Below are the code and all the weights of a small trained network. Each question names an input and a class and asks about switching units off, where a switched-off unit gives its printed mean instead of its output.

import numpy as np


def w(rows, s, z=0):
    codes = np.array(rows[::2]) - 128.0
    scale = np.full(codes.shape[1], s)
    scale[-1] = z or s
    return codes * scale


def f(y):
    return y / 2 * (1 + np.tanh(0.7978845608 * (y + 0.044715 * y**3)))


def log_softmax(a):
    a = a - a.max(-1, keepdims=True)
    return a - np.log(np.exp(a).sum(-1, keepdims=True))


def net(x, mask):
    res = np.array(x, float).reshape(1, 4) / 4 @ E
    y = f(res @ A[0][:, :-1].T + A[0][:, -1])
    res = res + np.where(mask, y, B[0][:, -1]) @ B[0][:, :-1]
    return log_softmax(res[-1] @ U[:, :-1].T + U[:, -1])


A, B = {}, {}
E = w([
[208,253,133,115,115],'x0',
[61,213,161,20,180],'x1',
[58,100,20,118,106],'x2',
[225,82,138,13,228],'x3',
],0.006)
A[0] = w([
[156,51,87,156,121,132],'N0',
[205,183,168,96,154,160],'N1',
[175,111,153,170,113,128],'N2',
[61,162,160,144,103,105],'N3',
[23,208,132,160,98,130],'N4',
[139,115,136,99,81,69],'N5',
[90,148,145,144,121,100],'N6',
[157,147,145,118,139,109],'N7',
[93,171,95,49,147,133],'N8',
[151,141,251,119,156,205],'N9',
[165,203,70,197,67,250],'N10',
[79,56,112,100,152,160],'N11',
[210,185,167,92,155,155],'N12',
[147,96,183,172,117,173],'N13',
],0.017,0.0026)
B[0] = w([
[101,109,48,134,52,210],'N0',
[192,173,173,50,65,248],'N1',
[178,108,113,201,122,179],'N2',
[60,143,188,132,105,179],'N3',
[10,203,210,151,124,229],'N4',
[132,138,128,126,116,122],'N5',
[94,139,157,126,108,148],'N6',
[151,143,140,107,104,158],'N7',
[153,130,120,98,252,207],'N8',
[196,90,229,148,144,230],'N9',
[194,232,55,165,133,237],'N10',
[101,51,87,63,122,210],'N11',
[183,176,177,38,56,254],'N12',
[164,71,147,206,161,181],'N13',
],0.03,0.0098)
U = w([
[232,166,194,51,91,193],'0',
[97,214,154,163,125,105],'1',
[97,59,40,79,95,152],'2',
[49,99,203,135,144,52],'3',
[186,133,58,195,94,4],'4',
[141,111,84,56,255,132],'5',
[200,45,177,181,148,158],'6',
],0.006,0.0021)

Each question gives the input, the list of numbers given to net, and the class t.
The units are the neurons (one row each of A and B). Each row of codes is followed by its name. A weight is (code - 128) times the scale printed after its matrix; where a second scale follows, it is the last column's (A, B and U).
mask holds one flag per neuron, in row order. A switched-off neuron (its flag False) gives its mean, the last column of its row in B, instead of its output. The means were averaged over made-up inputs and are rounded, as every weight is.
A unit's drop is (log p(t) with every unit on - log p(t) with that unit switched off) / (log p(t) with every unit on - log p(t) with every unit switched off).
The circuit of an input: a set's keep is (log p(t) with only the set's units on - log p(t) with every unit switched off) / (log p(t) with every unit on - log p(t) with every unit switched off). Starting from the 12 units with the biggest drops (on a tie, the unit counted first), units are removed one at a time, each time the one whose removal leaves the highest keep (on an exact tie, the one counted first), for as long as the keep stays at least 0.8.
units of the circuit, in order: the units of the circuit, biggest drop first
top k neurons: the k neurons with the biggest drops, biggest first
drop of u: that unit's drop, to one decimal
input [-7,-3,1,-8], class 1: units of the circuit, in order -> [N4]
input [-7,-4,-4,8], class 6: top 2 neurons -> [N9 N13]
input [4,5,-6,-7], class 1: top 2 neurons -> [N4 N3]
input [-8,-5,1,-7], class 2: top 3 neurons -> [N0 N11 N9]
input [-5,-8,-4,6], class 6: top 2 neurons -> [N13 N10]
input [-4,-7,4,-2], class 2: top 3 neurons -> [N11 N0 N9]
input [-4,2,7,-1], class 2: top 2 neurons -> [N11 N9]
input [3,-7,7,-5], class 4: top 2 neurons -> [N10 N0]
input [-7,0,8,-4], class 2: top 2 neurons -> [N11 N0]
input [-6,-8,2,-5], class 4: drop of N10 -> 0.1
input [-5,1,-2,1], class 2: drop of N11 -> 0.1
input [-6,3,7,-4], class 3: drop of N4 -> 0.1
